Here is a tiny trained network, its code and every weight. The questions are about switching its units off for an input and a target symbol, where a switched-off unit gives its printed mean instead of its output.

import numpy as np


def w(rows, s, z=0):
    codes = np.array(rows[::2]) - 128.0
    scale = np.full(codes.shape[1], s)
    scale[-1] = z or s
    return codes * scale


def norm(h):
    return h / np.sqrt((h * h).mean(-1, keepdims=True) + 1e-5)


def f(y):
    return np.maximum(y, 0)


def softmax(a):
    e = np.exp(a - a.max(-1, keepdims=True))
    return e / e.sum(-1, keepdims=True)


def log_softmax(a):
    a = a - a.max(-1, keepdims=True)
    return a - np.log(np.exp(a).sum(-1, keepdims=True))


def net(x, mask):
    ids = ['αβγδεζηθλμξπστφω'.index(c) for c in x.split()]
    T = len(ids)
    res = E[ids] + P[:T]
    u = 0
    for l in range(3):
        q, k, v = (norm(res) @ M[l].T for M in (Q, K, V))
        z = softmax(np.where(np.tri(T) > 0, q @ k.T / 2**0.5, -1e9)) @ v
        res = res + np.where(mask[u], z, O[l][:, -1]) @ O[l][:, :-1]
        u += 1
        y = f(norm(res) @ A[l][:, :-1].T + A[l][:, -1])
        res = res + np.where(mask[u : u + 8], y, B[l][:, -1]) @ B[l][:, :-1]
        u += 8
    return log_softmax(norm(res)[-1] @ U[:, :-1].T + U[:, -1])


Q, K, V, O, A, B = {}, {}, {}, {}, {}, {}
E = w([
[136,104,186],'α',
[180,120,177],'β',
[199,166,43],'γ',
[146,107,191],'δ',
[100,209,177],'ε',
[140,108,182],'ζ',
[32,92,184],'η',
[8,168,115],'θ',
[142,110,178],'λ',
[134,104,188],'μ',
[140,101,191],'ξ',
[128,106,188],'π',
[138,105,188],'σ',
[140,109,182],'τ',
[136,118,61],'φ',
[126,106,187],'ω',
],0.012)
P = w([
[165,56,153],'0',
[146,162,142],'1',
[131,155,113],'2',
[117,161,83],'3',
[104,161,59],'4',
[98,173,33],'5',
[90,175,17],'6',
[86,182,3],'7',
],0.003)
Q[0] = w([
[177,76,2],'0.h1',
[97,161,91],'0.h1',
],0.0081)
K[0] = w([
[126,2,63],'0.h1',
[47,107,83],'0.h1',
],0.0072)
V[0] = w([
[111,252,114],'0.h1',
[122,215,232],'0.h1',
],0.0041)
O[0] = w([
[38,3,22,108],'0.h1',
[192,68,32,249],'0.h1',
],0.0048,0.002)
A[0] = w([
[62,73,142,3],'0.n1',
[254,123,119,143],'0.n2',
[159,190,100,161],'0.n3',
[181,17,86,94],'0.n4',
[207,114,90,91],'0.n5',
[180,94,118,27],'0.n6',
[90,134,140,114],'0.n7',
[49,165,133,146],'0.n8',
],0.0094,0.0057)
B[0] = w([
[143,128,189,136],'0.n1',
[86,109,127,255],'0.n2',
[109,93,129,177],'0.n3',
[127,176,251,178],'0.n4',
[70,112,177,161],'0.n5',
[157,95,244,133],'0.n6',
[154,145,138,157],'0.n7',
[179,143,126,223],'0.n8',
],0.012,0.0048)
Q[1] = w([
[57,158,58],'1.h1',
[211,2,184],'1.h1',
],0.0093)
K[1] = w([
[178,178,142],'1.h1',
[118,5,109],'1.h1',
],0.017)
V[1] = w([
[122,3,109],'1.h1',
[211,142,145],'1.h1',
],0.0052)
O[1] = w([
[1,241,184,68],'1.h1',
[101,246,51,2],'1.h1',
],0.0041,0.0015)
A[1] = w([
[162,160,171,29],'1.n1',
[99,128,99,200],'1.n2',
[208,217,122,134],'1.n3',
[206,129,254,4],'1.n4',
[87,17,164,182],'1.n5',
[61,169,251,102],'1.n6',
[168,68,122,121],'1.n7',
[40,77,92,162],'1.n8',
],0.0082,0.0049)
B[1] = w([
[5,160,70,129],'1.n1',
[136,92,94,173],'1.n2',
[86,74,168,152],'1.n3',
[94,211,30,173],'1.n4',
[43,225,104,244],'1.n5',
[165,2,64,255],'1.n6',
[124,141,181,140],'1.n7',
[170,84,103,188],'1.n8',
],0.0072,0.0076)
Q[2] = w([
[161,92,136],'2.h1',
[1,37,240],'2.h1',
],0.006)
K[2] = w([
[108,150,72],'2.h1',
[39,245,159],'2.h1',
],0.011)
V[2] = w([
[30,85,225],'2.h1',
[3,67,98],'2.h1',
],0.0033)
O[2] = w([
[134,169,161,162],'2.h1',
[95,114,254,253],'2.h1',
],0.0076,0.0044)
A[2] = w([
[153,72,147,128],'2.n1',
[109,254,171,100],'2.n2',
[47,165,172,171],'2.n3',
[70,214,123,4],'2.n4',
[100,117,58,141],'2.n5',
[201,205,80,148],'2.n6',
[62,113,145,143],'2.n7',
[98,109,214,192],'2.n8',
],0.0095,0.0037)
B[2] = w([
[69,83,224,164],'2.n1',
[28,213,137,141],'2.n2',
[62,68,19,245],'2.n3',
[68,12,97,134],'2.n4',
[216,193,173,190],'2.n5',
[32,169,219,133],'2.n6',
[39,61,174,246],'2.n7',
[229,255,50,253],'2.n8',
],0.0048,0.007)
U = w([
[135,146,192,51],'α',
[129,152,211,65],'β',
[140,161,161,58],'γ',
[124,183,137,55],'δ',
[137,149,172,50],'ε',
[150,3,197,246],'ζ',
[138,146,167,34],'η',
[164,239,50,127],'θ',
[41,84,56,207],'λ',
[222,51,85,249],'μ',
[157,94,82,2],'ξ',
[122,204,138,50],'π',
[138,149,158,38],'σ',
[238,203,205,224],'τ',
[136,124,167,39],'φ',
[125,159,210,47],'ω',
],0.016,0.0062)

Each question gives the input, a string of symbols that net reads in full, and the target symbol t.
The units are the heads (2 rows each of Q, K, V and O) and the neurons (one row each of A and B). Each row of codes is followed by its name. A weight is (code - 128) times the scale printed after its matrix; where a second scale follows, it is the last column's (O, A, B and U).
mask holds one flag per unit, layer by layer, with each layer's heads first. A switched-off unit (its flag False) gives its mean, the last column of its rows in O or B, instead of its output. The means were averaged over made-up inputs and are rounded, as every weight is.
A unit's drop is (log p(t) with every unit on - log p(t) with that unit switched off) / (log p(t) with every unit on - log p(t) with every unit switched off).
unit that matters most: the unit with the biggest drop
k most important neurons: the k neurons with the biggest drops, biggest first
top k neurons in layer l: the k neurons of layer l with the biggest drops, biggest first
drop when u is switched off: that unit's drop, to one decimal
input ζ θ λ τ μ, target λ: unit that matters most	1.n5
input θ γ ξ θ τ θ λ θ, target μ: top 2 neurons in layer 0	[0.n8 0.n4]
input φ θ λ φ, target ζ: 2 most important neurons	[1.n4 2.n8]
input θ η λ ε θ, target θ: 4 most important neurons	[0.n4 1.n6 0.n8 1.n5]
input λ ξ τ θ θ, target ζ: 3 most important neurons	[1.n4 2.n8 0.n4]
input α λ τ α τ θ θ, target ζ: 2 most important neurons	[1.n4 2.n8]
input π ε ε, target ζ: top 3 neurons in layer 0	[0.n4 0.n3 0.n8]
input ζ μ σ ε θ τ θ, target θ: top 2 neurons in layer 2	[2.n7 2.n5]
input φ λ η θ μ α λ φ, target ζ: 4 most important neurons	[1.n5 1.n4 2.n8 0.n2]
input ζ θ τ β γ, target λ: 4 most important neurons	[0.n5 0.n3 1.n6 1.n5]
input θ σ θ ε φ, target μ: 2 most important neurons	[0.n8 1.n5]
input θ λ φ μ ε, target τ: top 2 neurons in layer 1	[1.n5 1.n6]
input γ φ λ λ ω, target λ: top 2 neurons in layer 1	[1.n5 1.n4]
input η θ θ τ ε, target τ: 3 most important neurons	[1.n5 1.n6 1.n4]
input θ θ α β θ θ θ, target μ: top 2 neurons in layer 0	[0.n8 0.n2]
input σ θ θ φ ζ, target λ: 2 most important neurons	[1.n5 1.n4]
input ε α θ θ ε, target ζ: top 3 neurons in layer 0	[0.n4 0.n3 0.n5]
input φ ξ θ π ζ φ φ, target μ: most important neuron	[2.n7]
input θ θ π θ φ α φ ξ, target λ: top 2 neurons in layer 1	[1.n4 1.n5]
input φ η ω, target λ: drop when 1.n5 is switched off	0.2
